Below are the code and all the weights of a small trained network. Each question names an input and a class and asks about switching units off, where a switched-off unit gives its printed mean instead of its output.

import numpy as np


def w(rows, s, z=0):
    codes = np.array(rows[::2]) - 128.0
    scale = np.full(codes.shape[1], s)
    scale[-1] = z or s
    return codes * scale


def f(y):
    return np.maximum(y, 0)


def log_softmax(a):
    a = a - a.max(-1, keepdims=True)
    return a - np.log(np.exp(a).sum(-1, keepdims=True))


def net(x, mask):
    res = np.array(x, float).reshape(1, 7) / 4 @ E
    y = f(res @ A[0][:, :-1].T + A[0][:, -1])
    res = res + np.where(mask, y, B[0][:, -1]) @ B[0][:, :-1]
    return log_softmax(res[-1] @ U[:, :-1].T + U[:, -1])


A, B = {}, {}
E = w([
[147,200,193,69,127,111,207,13],'x0',
[138,128,117,130,130,136,128,121],'x1',
[118,143,141,128,54,104,2,18],'x2',
[46,54,101,198,201,80,152,18],'x3',
[151,122,120,121,152,137,120,116],'x4',
[129,127,128,138,122,138,132,124],'x5',
[105,144,124,134,127,132,129,131],'x6',
],0.0083)
A[0] = w([
[201,165,141,51,79,185,131,186,118],'neuron 0',
[129,146,129,134,59,107,34,64,146],'neuron 1',
[184,183,188,105,73,151,102,174,120],'neuron 2',
[120,121,160,135,72,107,36,68,120],'neuron 3',
[143,210,182,69,127,111,202,42,47],'neuron 4',
[111,133,142,118,115,150,75,95,96],'neuron 5',
[109,132,133,144,85,138,12,95,155],'neuron 6',
[144,162,148,115,127,116,166,90,6],'neuron 7',
[146,157,127,129,145,101,161,87,107],'neuron 8',
[132,117,119,160,183,159,255,195,174],'neuron 9',
[101,134,127,126,144,165,127,117,73],'neuron 10',
[120,58,68,200,121,122,27,190,56],'neuron 11',
[134,162,175,77,106,114,183,64,52],'neuron 12',
[130,148,130,132,81,114,75,104,112],'neuron 13',
[151,141,146,123,154,77,141,97,78],'neuron 14',
[184,191,181,42,86,165,83,177,113],'neuron 15',
[116,101,97,182,136,130,73,171,13],'neuron 16',
[123,100,137,118,162,165,211,179,136],'neuron 17',
[89,78,126,158,174,96,152,76,91],'neuron 18',
[82,88,148,190,208,107,142,78,55],'neuron 19',
[87,103,102,125,174,63,133,92,68],'neuron 20',
[124,99,48,165,125,138,67,181,2],'neuron 21',
[84,58,172,170,161,86,144,65,99],'neuron 22',
],0.0078,0.0017)
B[0] = w([
[44,170,49,207,80,130,80,20,246],'neuron 0',
[231,222,124,61,196,61,215,176,238],'neuron 1',
[85,149,45,211,89,146,109,29,227],'neuron 2',
[220,209,118,123,222,21,191,204,227],'neuron 3',
[95,23,222,21,92,231,104,221,221],'neuron 4',
[123,166,129,96,144,73,190,151,173],'neuron 5',
[208,191,152,102,190,58,192,184,228],'neuron 6',
[128,78,183,76,92,194,136,176,160],'neuron 7',
[76,70,166,73,73,145,124,141,163],'neuron 8',
[247,240,135,123,214,29,227,147,254],'neuron 9',
[140,153,144,158,130,138,114,127,133],'neuron 10',
[78,43,217,41,107,221,156,192,238],'neuron 11',
[124,41,222,34,133,188,94,199,193],'neuron 12',
[169,181,139,131,139,50,156,137,187],'neuron 13',
[122,109,151,129,117,205,110,142,155],'neuron 14',
[55,143,30,211,76,146,72,44,248],'neuron 15',
[88,63,213,44,114,224,98,164,185],'neuron 16',
[224,164,113,115,162,38,192,139,213],'neuron 17',
[72,147,46,253,56,121,82,45,198],'neuron 18',
[66,150,80,171,85,125,80,62,206],'neuron 19',
[115,125,94,186,85,115,87,89,182],'neuron 20',
[121,83,206,65,100,206,103,180,202],'neuron 21',
[76,152,66,233,108,127,76,83,208],'neuron 22',
],0.0056,0.0083)
U = w([
[231,212,125,124,221,19,241,144,254],'0',
[63,149,18,228,47,151,55,44,50],'1',
[106,34,254,49,95,246,122,171,43],'2',
],0.0082,0.00075)

Each question gives the input, the list of numbers given to net, and the class t.
The units are the neurons (one row each of A and B). Each row of codes is followed by its name. A weight is (code - 128) times the scale printed after its matrix; where a second scale follows, it is the last column's (A, B and U).
mask holds one flag per neuron, in row order. A switched-off neuron (its flag False) gives its mean, the last column of its row in B, instead of its output. The means were averaged over made-up inputs and are rounded, as every weight is.
A unit's drop is (log p(t) with every unit on - log p(t) with that unit switched off) / (log p(t) with every unit on - log p(t) with every unit switched off).
The circuit of an input: a set's keep is (log p(t) with only the set's units on - log p(t) with every unit switched off) / (log p(t) with every unit on - log p(t) with every unit switched off). Starting from the 12 units with the biggest drops (on a tie, the unit counted first), units are removed one at a time, each time the one whose removal leaves the highest keep (on an exact tie, the one counted first), for as long as the keep stays at least 0.8.
circuit, biggest first: the units of the circuit, biggest drop first
unit that matters most: the unit with the biggest drop
k most important neurons: the k neurons with the biggest drops, biggest first
drop of u: that unit's drop, to one decimal
input [-5,0,0,4,-8,-1,-7], class 2: unit that matters most	neuron 11
input [-6,2,1,-8,4,7,7], class 1: 2 most important neurons	(neuron 0; neuron 15)
input [-8,-5,7,6,-1,5,8], class 2: 4 most important neurons	(neuron 11; neuron 16; neuron 21; neuron 9)
input [3,-4,-7,8,-6,1,1], class 1: 4 most important neurons	(neuron 18; neuron 19; neuron 22; neuron 1)
input [-6,-2,-1,-6,-7,1,1], class 1: 3 most important neurons	(neuron 0; neuron 15; neuron 2)
input [-5,2,6,-6,4,-5,-5], class 0: 2 most important neurons	(neuron 6; neuron 1)
input [3,-1,7,7,8,8,-4], class 0: 4 most important neurons	(neuron 3; neuron 1; neuron 6; neuron 15)
input [1,2,6,6,2,0,6], class 0: 2 most important neurons	(neuron 3; neuron 1)
input [-6,4,5,-3,4,-4,0], class 2: 2 most important neurons	(neuron 11; neuron 9)
input [-2,5,-1,2,5,-1,7], class 1: 2 most important neurons	(neuron 4; neuron 1)
input [6,-5,3,-4,1,0,-1], class 2: 2 most important neurons	(neuron 4; neuron 12)
input [4,-4,-3,-5,-7,-6,0], class 1: drop of neuron 15	0.1
input [-8,-8,-5,5,-5,-2,-6], class 2: drop of neuron 11	0.3
input [-5,-2,-2,4,-7,8,0], class 2: circuit, biggest first	(neuron 11)
input [-2,-7,0,-1,-5,-8,-8], class 2: drop of neuron 20	0.1
